What can hang from each mark
mudel: fatu reker
pibab: gozu laman reker
gozu: laman mudel pibab reker
fatu: laman mudel reker zafo
reker: fatu gozu maruneb sedomip zafo
zafo: laman maruneb pibab
laman: fatu maruneb mudel zafo
maruneb: gozu laman sedomip zafo

Known rows, with every way that one mark hangs from another
pibab{reker{maruneb sedomip zafo}}: -0.98 +2.67 +0.28 -3.16 +0.34 +2.22 -1.20 +0.95 -0.54 +0.82 +2.45 +1.28 -0.80 -0.77 +0.19 -0.91 -0.26 -0.65 +0.52 -0.35 +3.41 -0.67 -0.89 -1.18 -0.67 +1.90 +0.71 -0.34 -0.42 +1.07 +0.36 +3.89 -1.67 +0.46 -2.97 +0.10 -1.18 +0.39 -1.39 -1.40 -0.70
maruneb{gozu{mudel pibab} zafo}: +0.28 +0.72 -2.52 -0.93 +1.35 +3.93 +1.30 -1.00 -0.45 +1.12 +0.49 -0.86 +0.73 -0.72 +1.26 +0.14 +0.75 -2.82 +3.08 +2.31 +0.76 +1.04 -0.39 -0.89 -1.47 -0.78 +0.44 -1.22 +0.64 +0.70 +1.31 -2.40 +0.71 +1.43 +1.72 -2.68 +0.30 -1.40 -1.20 +0.10 -1.32
reker{fatu{laman} gozu maruneb sedomip zafo}: -0.65 +3.27 +1.45 -4.17 -0.32 +5.33 -4.52 +0.82 -1.33 +1.30 +3.55 +1.59 -0.53 -2.39 +1.51 -0.91 -2.38 -1.81 -1.33 +0.89 +6.15 -0.51 -1.67 -2.01 -2.33 +2.37 +0.05 -1.56 +4.12 +0.38 +1.96 +5.44 -1.86 +0.41 -0.77 +0.84 -1.95 +1.10 -7.12 -2.65 -2.10
pibab{laman{fatu zafo}}: -1.64 -0.26 +0.52 -1.01 +0.81 -1.64 +1.43 -1.04 -0.97 +0.64 +1.21 -1.31 +1.24 -1.32 +1.21 -0.74 +0.34 -0.95 +1.02 +0.59 -0.31 -0.63 +1.24 -0.74 +0.56 +1.01 -1.77 -0.08 +1.33 -0.42 +1.06 +1.67 +1.22 -3.12 -0.61 -0.95 +1.43 +0.78 +0.14 -1.06 -0.24
zafo{maruneb{laman{fatu}} pibab}: +0.22 -0.32 -0.40 +2.24 +0.54 +1.73 +2.63 -0.36 -2.89 +2.09 -0.50 +0.39 -1.77 -0.82 -1.72 -0.52 +0.42 +0.90 +0.11 +0.52 -0.95 -0.37 +1.00 -2.27 +1.79 +2.10 -0.56 +0.04 +1.33 +0.28 +0.90 +0.12 -0.25 -1.91 +0.87 -1.06 +1.81 -0.27 -1.32 -0.64 +0.21
fatu{mudel reker zafo{maruneb pibab{laman}}}: +0.45 +1.69 -3.29 -0.37 -1.28 -1.80 +2.87 -1.81 -0.90 +1.45 -0.69 +0.78 +0.57 +1.71 +1.12 -2.92 +0.25 +0.99 +0.60 +1.45 -0.82 +0.13 -1.06 +0.15 -1.74 +1.02 -2.07 +4.23 +2.12 -0.53 +0.90 +1.17 -1.58 -0.29 +1.96 +0.94 +2.42 +0.65 -2.58 -1.99 -0.31
fatu{laman{maruneb{gozu sedomip} mudel zafo} reker}: -1.50 +1.96 -4.04 -0.32 +0.16 -1.81 +1.23 -1.12 +0.26 +1.72 -1.55 -0.11 +1.89 -0.99 +2.39 -3.30 -0.16 -0.92 +0.85 +1.46 -0.92 -1.38 -1.72 +0.58 -2.48 -1.59 -4.47 +0.93 +2.11 -1.72 +0.83 +2.99 -0.97 -2.95 +1.59 -1.13 +2.27 +3.07 -1.48 -0.76 -0.86
mudel{fatu reker{zafo{laman{maruneb}}}}: -1.05 +0.25 -1.98 -3.27 -1.36 +0.06 -1.04 -0.19 -0.29 -0.76 +0.73 +0.52 +0.99 +0.80 +1.28 -1.56 -0.41 +1.94 +1.34 -0.08 +0.25 -1.05 +1.20 -0.20 +0.07 +0.74 -2.05 +2.91 +1.45 -2.39 -0.59 +1.34 -0.81 -1.71 -0.77 +1.43 -0.31 -0.05 +0.64 +1.07 +1.39
maruneb{gozu{laman} sedomip}: -0.09 +1.39 -1.34 +0.33 -0.23 +3.74 +0.24 -0.93 -0.69 +1.81 -1.09 -1.30 +0.14 +0.02 +1.68 +0.30 -0.53 -1.91 +2.50 +1.34 +0.56 +1.51 -0.99 -1.96 -1.78 -0.56 +1.34 -2.66 +0.71 -0.85 +1.00 -1.05 -0.30 +1.05 +0.57 -1.69 +1.11 +0.87 -0.44 -1.18 -1.67
fatu{laman mudel zafo{pibab{gozu reker}}}: -0.95 +0.36 -1.89 -2.33 -0.14 -2.60 +2.67 -1.58 -0.95 +1.28 +0.22 -0.43 +2.70 +2.42 +1.72 -1.34 -0.43 +0.83 +1.19 +2.06 -2.00 +0.19 -1.50 +0.52 -3.19 +0.94 -2.41 +2.99 +0.58 -0.36 +0.17 +2.14 -1.71 -2.05 +2.36 +1.51 +1.92 +1.90 -3.81 -2.40 -0.79
zafo{maruneb{laman} pibab}: +0.75 -0.33 -0.42 +2.08 +0.30 +2.02 +2.40 -0.38 -2.87 +1.39 -0.05 +1.15 -1.83 -0.49 -1.82 +0.15 +0.13 +0.64 +0.15 +0.69 -0.79 -0.06 +0.49 -2.35 +1.96 +2.35 -0.23 +0.36 +0.79 +0.27 +1.32 -0.94 -0.90 -0.93 +0.32 -0.85 +1.99 -0.48 -1.06 -0.94 +0.52
mudel{fatu{zafo{pibab}} reker}: -0.74 +0.26 -2.92 -1.58 -1.94 -0.43 +0.17 +0.20 +0.09 -1.05 +0.28 +0.17 +1.08 +2.03 +1.27 -2.04 +0.53 +2.11 +2.58 +0.03 -0.71 -0.07 +1.03 +0.63 -1.11 +1.37 -1.75 +3.14 +0.36 -2.09 -0.29 -0.51 -1.54 -1.24 +0.17 +1.76 +0.74 +0.51 +0.57 +1.69 +0.64
mudel{fatu{reker{sedomip zafo}}}: -0.60 +2.27 -1.82 -2.60 -1.24 +1.06 -1.67 +0.19 +0.42 -0.27 +0.71 +0.72 -0.23 +1.08 +1.65 -2.18 -0.94 +0.43 +0.47 +0.12 +1.69 -0.09 -1.13 +0.82 -1.41 +0.57 -1.10 +1.57 +0.74 -1.76 -0.60 +1.51 -0.81 +0.02 +0.40 +1.02 -0.82 +0.16 -0.53 +0.62 -0.66
laman{maruneb{gozu} mudel zafo}: -1.82 +0.79 -3.10 +0.52 +0.73 -1.31 +1.41 -0.35 +0.86 +0.57 -0.39 -0.07 +1.36 -3.35 +0.93 -0.96 +0.62 -0.99 +0.50 +0.69 -1.33 -1.99 +0.30 -1.42 +0.10 -1.24 -4.18 +1.37 +1.36 -0.94 +1.82 +2.89 +0.21 -4.95 +0.10 -1.93 +1.44 +2.18 +0.57 +1.35 +0.77
mudel{reker{fatu{zafo{pibab}} gozu{laman}}}: -1.01 +1.26 -1.11 -1.93 -0.99 +0.87 -1.90 -0.18 -1.28 +1.15 +1.22 +0.60 +1.06 +0.31 +1.43 -1.19 +0.57 -0.53 +2.75 +0.38 +0.77 +0.47 +1.19 -0.84 -1.64 +1.86 +1.05 +0.90 +2.56 -1.48 +1.31 +2.12 -1.55 +0.94 -1.89 +1.07 +0.78 +0.88 -2.20 +0.01 -0.17
mudel{fatu reker{sedomip zafo{pibab}}}: -0.77 +1.10 -1.85 -3.32 -1.40 +2.06 -1.23 +0.45 -0.24 -0.80 +1.62 +0.51 -0.42 +1.05 +1.42 -1.44 -0.84 +1.51 +1.19 -0.39 +1.85 -0.06 -0.32 -0.12 -0.52 +2.48 -1.55 +2.05 +1.04 -2.38 -0.72 +0.54 -1.65 -1.09 -0.84 +0.79 -0.56 -0.47 +0.12 +1.16 +0.52
maruneb{laman{fatu{reker} mudel} sedomip zafo}: -1.36 +2.82 -3.75 +1.20 +1.18 +2.70 +1.90 +1.60 -1.63 +2.85 -1.86 -1.97 +0.18 -3.04 +0.34 -0.33 -0.65 -1.41 +1.66 -0.21 +0.66 +0.42 -0.27 -0.48 -3.07 -1.23 -1.45 -3.47 +0.91 -1.32 +1.15 +1.40 -0.20 -0.17 +1.95 -2.79 +2.48 -0.40 -0.73 -2.06 -2.03
mudel{fatu reker{gozu{pibab{laman}} sedomip}}: -0.46 +0.82 -1.82 -4.01 -1.42 +1.69 -1.51 -0.59 -0.63 -0.07 +1.74 -0.49 +0.31 +2.20 +2.05 -1.33 +1.01 -0.40 +2.74 +1.12 +1.12 +0.24 +0.95 -0.94 -0.95 +1.42 -0.83 +2.31 +1.49 -2.14 +0.94 -0.08 -0.31 -0.43 -1.67 -0.07 +0.01 -0.47 -0.45 +0.11 -0.91
gozu{laman{maruneb} mudel{fatu{reker zafo{pibab}}}}: -1.31 +1.57 -2.37 -1.42 -1.23 -1.93 -0.53 -1.92 -0.95 +0.27 -0.58 +0.76 +1.50 +2.26 +3.29 -2.35 +1.85 +0.34 +3.27 +4.30 -1.23 -1.01 +0.99 +0.56 -2.43 +0.64 -0.97 +2.11 +0.77 -1.68 -0.37 +0.05 -0.93 -0.42 +0.98 +0.99 +0.90 +2.05 -2.56 +2.36 +0.39
gozu{laman pibab reker{fatu sedomip}}: -1.07 +2.79 +0.95 -2.73 -0.26 -0.07 -2.30 -2.18 -2.01 +2.50 +1.73 -0.78 +0.12 +0.75 +1.71 -0.12 +1.07 -2.50 +3.22 +3.94 +2.45 +1.44 +1.04 -2.29 -1.82 +0.59 +1.20 -1.69 +2.60 -0.53 +0.82 +0.49 +1.32 +2.94 -0.97 -0.25 +0.41 +1.23 -3.79 +1.44 -0.32
gozu{laman{fatu maruneb} reker}: -2.47 +1.41 +0.26 -1.27 -0.37 -2.66 -1.59 -1.47 -1.67 +2.82 -0.71 -0.55 +0.51 +0.87 +1.12 -1.26 +1.29 -0.62 +2.36 +3.41 -0.20 -0.91 +2.76 -1.62 -1.74 -0.77 -0.63 -1.01 +2.24 -1.25 -0.33 +2.07 +1.25 -0.69 +0.23 +0.20 +1.14 +2.49 -2.20 +2.42 +0.85
fatu{laman{mudel} reker{gozu{pibab} sedomip}}: -1.09 +2.31 -1.92 -2.44 +0.37 -0.17 -1.11 -1.00 -0.65 +1.73 -0.63 +0.14 +0.43 +0.59 +1.85 -2.68 +0.02 -0.77 +0.34 +2.10 +1.10 -0.06 -1.73 +1.09 -2.70 -0.66 -1.88 +1.68 +2.52 -0.93 +0.34 +2.43 -0.39 +0.62 +0.60 -0.92 +0.20 +1.10 -3.97 -1.47 -2.25
zafo{laman{fatu{mudel{reker}}} maruneb pibab}: +0.44 -0.80 -1.09 +1.67 +0.48 +0.58 +2.69 -1.84 -2.51 +1.89 -1.03 -0.30 -0.58 +0.35 -1.54 -1.44 +0.68 +3.24 +0.13 +0.01 -2.08 -0.51 +0.31 -1.93 +2.76 +1.71 -1.61 +3.06 +2.93 +0.22 -0.56 +1.53 -0.86 -2.09 +0.74 +0.33 +1.25 -0.40 -1.54 -0.60 +1.02
mudel{reker{fatu gozu{pibab} maruneb{laman}}}: +0.23 +1.18 -0.43 -2.66 -0.46 +2.76 -2.28 +0.76 -1.80 +1.85 +1.87 +0.72 +0.26 -0.74 +0.95 -0.93 +0.70 -2.21 +1.34 +0.38 +2.41 -0.67 +1.77 -1.72 -1.36 +1.68 +1.11 -0.62 +2.52 -0.73 +2.52 +2.00 -1.04 +1.03 -2.47 -0.40 +0.27 -0.12 -2.51 -1.24 -0.56
zafo{pibab{gozu laman}}: -0.75 -0.58 +0.36 -1.38 +0.62 -0.41 +2.59 -0.92 -2.18 +1.99 +1.18 -0.23 +0.88 +1.34 -0.13 +0.19 +0.02 +0.00 +1.14 +0.74 -1.93 -0.43 +0.99 -0.94 +1.02 +2.24 +0.86 +0.10 -0.79 -0.48 +1.84 +0.22 -0.16 -1.98 -0.48 -0.94 +1.73 -0.13 -0.44 -2.26 -0.12
pibab{gozu laman reker{zafo{maruneb}}}: -1.77 +0.49 +0.33 -4.34 +0.50 -0.96 +2.51 -1.49 -2.41 +3.39 +2.62 +0.13 +0.30 +1.22 -0.34 -1.01 +0.60 -0.79 +2.42 +0.25 -0.84 -0.05 +1.07 -1.90 +0.72 +1.85 +2.17 +2.01 -1.03 +0.22 +2.01 +3.67 +0.55 -1.60 -2.77 -1.04 +1.85 -0.30 +0.12 -3.83 -0.85
maruneb{laman{mudel{fatu{zafo{pibab}}}}}: -1.04 +0.66 -2.16 +0.35 -0.10 +0.62 +1.35 +0.66 -1.52 -0.06 -0.77 -0.17 +0.55 -1.27 +0.68 +0.49 -0.55 +0.53 +0.89 +1.11 -0.66 -0.32 +1.01 -0.66 -1.35 +0.51 -2.18 +0.61 +0.25 -1.67 +1.25 -0.01 -0.35 -1.95 +1.02 -0.55 +1.69 +0.41 -0.85 -0.39 -0.36
fatu{laman{mudel} reker{gozu} zafo{maruneb{sedomip}}}: -1.14 +2.46 -3.53 -0.14 -0.93 -0.35 +0.57 -0.85 -0.82 +2.13 -1.93 +0.40 +0.30 +0.07 +1.02 -4.00 +0.21 +0.87 +1.31 +1.70 +0.06 +0.84 -1.92 +0.66 -3.10 -1.10 -1.89 +3.18 +2.95 -0.40 +1.07 +2.92 -1.50 +0.12 +2.04 +0.15 +1.96 +2.03 -4.05 -1.93 -2.30
reker{fatu{zafo} gozu{mudel} maruneb}: +0.09 +2.01 -0.14 -1.34 -0.48 +3.20 -2.80 +0.54 -0.94 +1.01 +2.06 +1.13 +0.82 -1.67 +1.67 -1.28 +0.96 -1.57 +1.16 +1.65 +2.82 -0.35 +0.11 -1.09 -2.28 +1.41 +1.66 -0.16 +2.53 +1.33 +2.81 +3.71 -1.85 +0.80 -0.89 +0.94 -0.85 +1.14 -5.35 -0.67 -1.65
mudel{fatu reker{sedomip}}: +0.05 +0.88 -1.85 -2.13 -2.00 +0.88 -1.47 -0.11 +0.42 -0.97 +0.62 -0.26 -0.21 +2.25 +1.08 -1.34 +0.30 +1.23 +1.51 -0.65 +0.80 -0.12 +0.12 -0.04 -0.83 +1.18 -1.58 +1.99 +0.53 -2.35 -0.82 +0.01 -1.24 -0.73 -0.90 +1.09 -0.08 -0.13 +0.77 +1.24 -0.14
mudel{fatu{reker{gozu} zafo}}: -0.88 +1.80 -2.86 -1.68 -1.56 +0.09 -1.40 +0.33 +0.38 -0.21 +0.02 +0.79 +1.12 +1.58 +1.80 -2.79 +0.23 +0.39 +2.02 +0.84 -0.08 +0.20 -0.11 +1.06 -2.23 -0.19 -0.80 +2.72 +0.93 -1.43 +0.67 +1.51 -1.11 +0.02 +0.85 +1.79 -0.01 +1.10 -1.04 +0.78 -1.06
pibab{reker{maruneb{gozu laman} sedomip zafo}}: -0.52 +2.98 -0.43 -3.04 +0.51 +4.54 -0.66 +0.74 -1.45 +1.51 +2.02 +1.33 -0.63 -1.23 +0.65 -0.23 -0.98 -2.07 +1.12 +0.00 +3.74 -0.51 -0.75 -2.45 -1.41 +2.12 +0.62 -1.75 +0.09 +0.46 +1.83 +3.49 -1.96 +0.12 -2.75 -0.91 -0.37 +0.24 -1.65 -2.68 -1.59
fatu{laman mudel zafo}: -0.13 +0.41 -1.43 -1.47 -1.09 -2.14 +0.83 -1.54 +0.35 -0.59 -0.78 -0.68 +2.13 +1.19 +2.34 -0.92 -1.22 +0.66 -0.41 +2.23 +0.01 +0.50 -1.75 +0.98 -3.96 -0.64 -3.70 +2.51 +2.24 -0.60 -0.53 +0.56 -0.86 -0.88 +3.73 +1.81 +1.02 +1.62 -4.19 -1.59 -0.83

Rows
+0.03 +1.04 -1.22 -0.49 -0.21 +3.94 +0.86 -0.23 -0.56 +1.54 +0.22 +0.23 -1.52 -1.76 +0.05 -0.85 -1.12 -0.42 +0.32 +0.14 +1.96 +1.25 -1.54 -1.94 +0.10 +0.22 +0.56 +0.08 +1.65 +0.35 +1.03 +0.70 -0.19 -0.07 +0.78 -1.43 +0.17 -0.47 -0.65 -1.11 -0.63
reker{zafo{maruneb{gozu sedomip}}}
-0.93 -0.16 +0.42 -1.33 +0.22 -0.93 +2.71 -1.82 -1.97 +2.47 +1.77 -0.98 +0.64 +0.12 -0.23 -0.69 +0.58 -1.15 +1.87 +0.58 -1.65 +0.45 +0.15 -2.15 +1.60 +1.74 +0.16 +0.85 +0.26 -0.22 +2.95 +1.51 +0.15 -3.03 -0.95 -1.60 +2.96 +0.45 +0.37 -2.69 -0.49
pibab{gozu laman{zafo{maruneb{sedomip}}}}
-0.37 +1.52 -2.67 -1.86 -2.65 +1.25 -1.10 +0.96 +0.39 -0.53 +0.20 -0.20 +0.67 +1.40 +1.53 -2.51 +0.44 +1.36 +2.35 -0.01 +1.26 -0.19 +0.56 -0.02 -2.31 +0.73 -1.18 +1.63 +0.49 -1.55 +0.24 +0.25 -2.13 -0.43 -0.02 +1.54 +0.45 +1.01 -0.22 +0.71 -0.27
mudel{fatu{zafo} reker{maruneb{sedomip}}}
-0.43 -0.02 -1.94 -3.55 -1.15 -2.46 -0.08 -1.34 +0.21 +0.24 -0.22 +0.01 +1.57 +1.18 +2.62 -1.48 -1.13 +0.49 -1.15 +1.66 +0.38 -1.43 -0.71 +0.54 -3.29 -0.39 -4.40 +2.83 +2.94 -2.13 -1.19 +1.74 -0.79 -2.17 +2.06 +1.00 +0.84 +1.15 -2.94 -1.01 +0.83
fatu{laman{maruneb} mudel{reker{zafo}}}
+0.34 +2.32 -0.02 -1.01 -0.23 +3.61 -2.47 +0.27 -0.51 +0.96 +2.14 +0.32 -0.28 -1.25 +0.61 +0.30 -0.19 -1.64 +0.20 -0.38 +2.63 +0.51 -1.05 -1.87 -0.81 +1.44 +0.80 -1.25 +2.33 +0.07 +2.14 +3.62 -1.08 +0.35 -1.49 +0.39 -0.97 +0.28 -3.36 -1.09 -1.92
reker{fatu gozu sedomip}
-0.41 +1.41 -4.05 +0.11 -0.13 +0.54 +1.16 -0.95 +0.56 +0.61 +0.02 -0.17 +1.74 -0.98 +2.91 -2.25 +1.31 -1.76 +2.57 +1.80 -0.92 -0.87 -1.26 -0.83 -1.00 -0.25 -2.86 +0.17 +1.09 -1.05 +1.87 +1.43 -1.38 -3.44 +0.55 -1.19 +1.38 +2.15 +0.44 +1.39 -0.08
laman{maruneb{gozu{mudel{fatu{reker}}} sedomip} zafo}
-0.23 -0.62 -0.15 +1.10 +0.27 +0.37 +3.19 -1.35 -2.43 +2.06 +0.22 -0.13 -1.32 +0.13 -1.23 -1.10 +0.89 +1.30 +0.55 +0.78 -1.19 -0.58 +1.39 -2.06 +2.23 +1.95 -0.37 +1.25 +1.16 +0.50 +0.71 +0.11 +0.71 -2.16 +0.42 -0.95 +1.86 -0.18 -1.08 -1.26 +0.07
zafo{maruneb pibab{laman{fatu}}}
+0.16 +0.52 -3.08 -0.42 -0.60 -0.15 +3.23 -2.28 -1.03 +1.26 -0.46 +0.17 +1.02 +1.71 +1.11 -1.90 -0.25 +0.93 +1.27 +2.27 -1.17 +0.47 -1.81 -1.10 -2.44 +0.62 -3.00 +3.80 +2.07 +0.25 +0.24 +1.06 -1.57 -1.58 +2.94 +1.08 +2.27 +1.78 -4.06 -2.22 -1.04
fatu{laman mudel zafo{maruneb{gozu} pibab{reker}}}
-0.41 +0.96 -0.88 -0.19 +0.92 +0.88 +1.51 +0.15 -1.09 +0.70 +1.24 +0.60 -0.24 +0.59 -0.34 -0.11 +0.72 +0.40 +1.44 -0.16 -0.29 -0.21 -0.61 -0.81 +0.72 +2.27 +0.19 -0.06 -1.24 +0.57 +0.16 +1.26 -1.59 -0.48 -1.99 -0.11 +0.31 +0.31 -0.12 -0.52 -0.14
zafo{pibab{reker{sedomip}}}
+0.22 +2.52 -2.79 -0.94 -1.04 -0.73 +0.41 +0.13 +0.06 +0.91 -0.56 +1.30 +1.15 +1.02 +1.65 -3.01 -0.39 +0.55 -0.30 +1.08 +0.70 -0.82 -1.48 +1.14 -3.10 +0.88 -1.82 +2.41 +1.60 -0.28 +0.50 +2.13 -2.88 +0.41 +1.81 +1.56 +0.69 +1.38 -3.34 -0.98 -0.17
fatu{mudel reker{maruneb} zafo{pibab}}
-0.97 +1.38 +0.39 -2.49 -0.71 +1.67 -3.97 +0.33 -1.31 +1.35 +2.34 +1.00 +0.36 -0.75 +1.19 -1.50 +0.44 -1.79 +1.76 +0.13 +2.18 -0.69 +1.25 -1.60 -0.96 +2.00 +1.05 +0.16 +3.03 -1.16 +1.45 +3.25 -1.66 +0.70 -3.20 +0.64 +0.43 +1.31 -2.20 -0.02 +0.12
mudel{reker{fatu gozu{laman{zafo}} maruneb}}
-2.37 +0.69 +0.07 -0.81 +0.72 +0.70 -2.01 -0.03 -1.29 +1.95 -0.61 -0.72 -0.05 -1.13 +0.93 -0.48 +0.43 -0.74 +1.14 +1.59 -0.06 -0.04 +1.18 -0.94 -1.25 -0.62 +0.70 +0.30 +2.17 -0.87 +0.25 +2.53 +1.00 -0.33 -0.40 -1.12 +0.19 +1.01 -2.18 +0.17 -1.02
reker{gozu{laman{fatu mudel}}}
-0.44 +1.93 -3.21 -1.36 -0.33 -0.36 +0.38 -1.08 -0.03 +1.63 -0.99 +0.89 +1.46 +1.28 +1.29 -2.63 -0.68 -1.11 +0.85 +1.29 -0.10 -1.48 -0.65 +0.62 -2.90 -1.39 -2.83 -0.12 +1.57 -1.27 +0.25 +1.26 -0.85 -0.39 +2.48 +0.19 +1.35 +1.51 -2.46 -1.23 -1.03
fatu{laman{maruneb{gozu zafo}} reker}
-0.82 +1.96 +0.74 -2.77 +0.84 +4.53 -2.29 +0.08 -1.49 +0.17 +1.82 +1.10 -0.25 -1.96 +0.47 +0.42 -1.76 -0.16 -0.14 +0.39 +3.32 +0.89 -1.84 -1.76 +0.65 +1.94 +0.18 -0.05 +2.87 +0.31 +1.63 +3.49 -1.73 +0.28 -1.71 -0.05 -1.92 -0.71 -2.97 -1.73 -0.95
reker{gozu sedomip zafo{laman}}
-0.88 +1.57 -3.01 +1.08 +0.76 +3.21 +1.35 +0.72 -0.95 +0.43 -0.58 -1.73 +0.68 -1.92 -0.36 +0.89 -0.78 +0.77 +2.12 -0.05 -0.17 +0.93 -0.86 -1.14 -0.42 -1.19 -1.30 -1.18 +0.24 -0.47 +0.40 -0.25 -0.52 +0.18 +1.47 -0.92 +1.20 -0.58 -0.12 -1.05 -0.82
maruneb{sedomip zafo{laman{mudel{fatu}}}}
-1.47 +0.30 -1.61 -1.18 +0.74 +0.44 +0.21 -0.34 -1.94 +1.12 +1.27 +0.93 +0.67 +1.28 +1.32 -0.68 +1.91 -0.19 +3.23 +2.50 -1.74 -0.96 +1.04 -1.11 -0.17 +1.73 +0.64 +1.30 -0.50 -0.33 +0.42 +1.31 -1.07 -1.05 -1.79 +0.05 +0.68 +1.27 -1.17 +0.80 +0.27
zafo{pibab{reker{gozu{laman{maruneb} mudel{fatu}}}}}
-0.34 +0.24 -2.36 +0.21 -0.87 -1.16 +2.09 -0.81 -0.31 +1.43 -1.13 -0.94 +0.21 +0.44 +0.39 -2.55 +0.90 +2.00 +0.47 +0.14 -0.87 -0.12 +0.26 -0.27 -1.14 +0.69 -2.36 +3.13 +2.59 -0.42 -0.57 +1.92 -0.59 -2.29 +2.04 +0.56 +1.16 +0.49 -1.74 +0.39 +0.21
laman{fatu{mudel{reker} zafo{maruneb pibab}}}
+0.49 +3.07 +0.82 -1.48 -0.53 +4.98 -3.79 +1.08 -0.82 +1.33 +2.71 +1.12 -0.84 -1.64 +0.25 -0.32 -0.33 -1.83 -0.53 -0.18 +4.28 -0.68 -0.67 -2.53 -1.02 +2.03 +1.16 -1.86 +2.54 +0.76 +2.57 +4.47 -1.93 +0.67 -1.93 +0.60 -1.46 +0.78 -4.82 -1.54 -1.97
reker{fatu gozu maruneb sedomip}
-0.88 +0.36 -1.34 +0.73 +0.63 -1.44 +1.29 -0.79 -0.68 +0.34 -1.38 -0.06 +1.18 -1.46 -0.52 +0.17 +0.43 +1.84 -0.21 +0.51 -1.70 -1.77 +0.98 -0.99 +1.30 -1.04 -2.47 +1.37 +0.92 -0.23 +0.50 +2.29 +0.02 -2.35 -0.21 -0.17 +0.42 +0.71 -0.66 -0.24 +0.86
zafo{laman{maruneb mudel}}
-0.23 -0.23 -0.76 +0.27 +0.52 +0.04 +3.58 -1.31 -2.67 +1.94 +1.35 +0.77 -1.08 +1.01 -1.37 -0.78 +1.54 +0.79 +2.02 +0.63 -1.60 -0.41 +1.09 -2.32 +2.32 +2.41 +0.63 +2.02 -0.59 +0.91 +0.99 +0.47 -0.23 -1.05 -1.93 -0.60 +2.36 -0.02 -0.04 -2.05 +0.14
zafo{maruneb pibab{laman reker}}
-0.42 +0.72 -1.71 -1.05 +1.40 +2.38 +2.32 -0.74 -1.72 +2.78 -0.38 -1.24 +0.84 -0.69 +1.23 -0.28 +0.81 -2.85 +2.66 +1.29 -0.14 +0.02 +1.40 -2.05 -1.35 -0.08 +0.10 -2.01 +0.58 -0.12 +1.97 +0.80 +1.27 -1.08 -0.15 -2.60 +1.03 -0.05 -0.41 -1.59 -1.88
maruneb{gozu{pibab{reker}} laman{fatu}}
-1.68 +0.12 +0.35 -4.97 -0.21 -0.82 +0.09 -2.11 -2.63 +2.41 +2.09 -0.73 +1.42 +2.23 +2.28 -0.79 +0.46 -0.95 +3.19 +3.40 -0.30 +0.42 +1.32 -0.79 -1.37 +1.38 +1.32 +1.33 +0.50 -1.38 +1.86 +1.18 +0.75 -1.35 -0.51 -0.66 +1.55 -0.04 -1.50 -1.03 -0.68
pibab{gozu{mudel{fatu} reker{zafo}} laman}
-1.29 +0.70 +0.03 -1.84 -0.01 -2.14 +0.04 -1.72 -0.72 +1.20 +0.03 -0.30 +0.73 +0.56 +1.41 -0.27 +1.56 -1.49 +1.75 +3.63 -0.46 -0.68 +2.03 -1.16 -0.59 -0.63 -0.30 -0.11 +0.72 -0.45 +0.18 -0.95 +1.82 +0.33 +0.21 -1.01 +0.32 +1.12 -1.62 +1.35 +0.99
gozu{laman{maruneb} pibab}
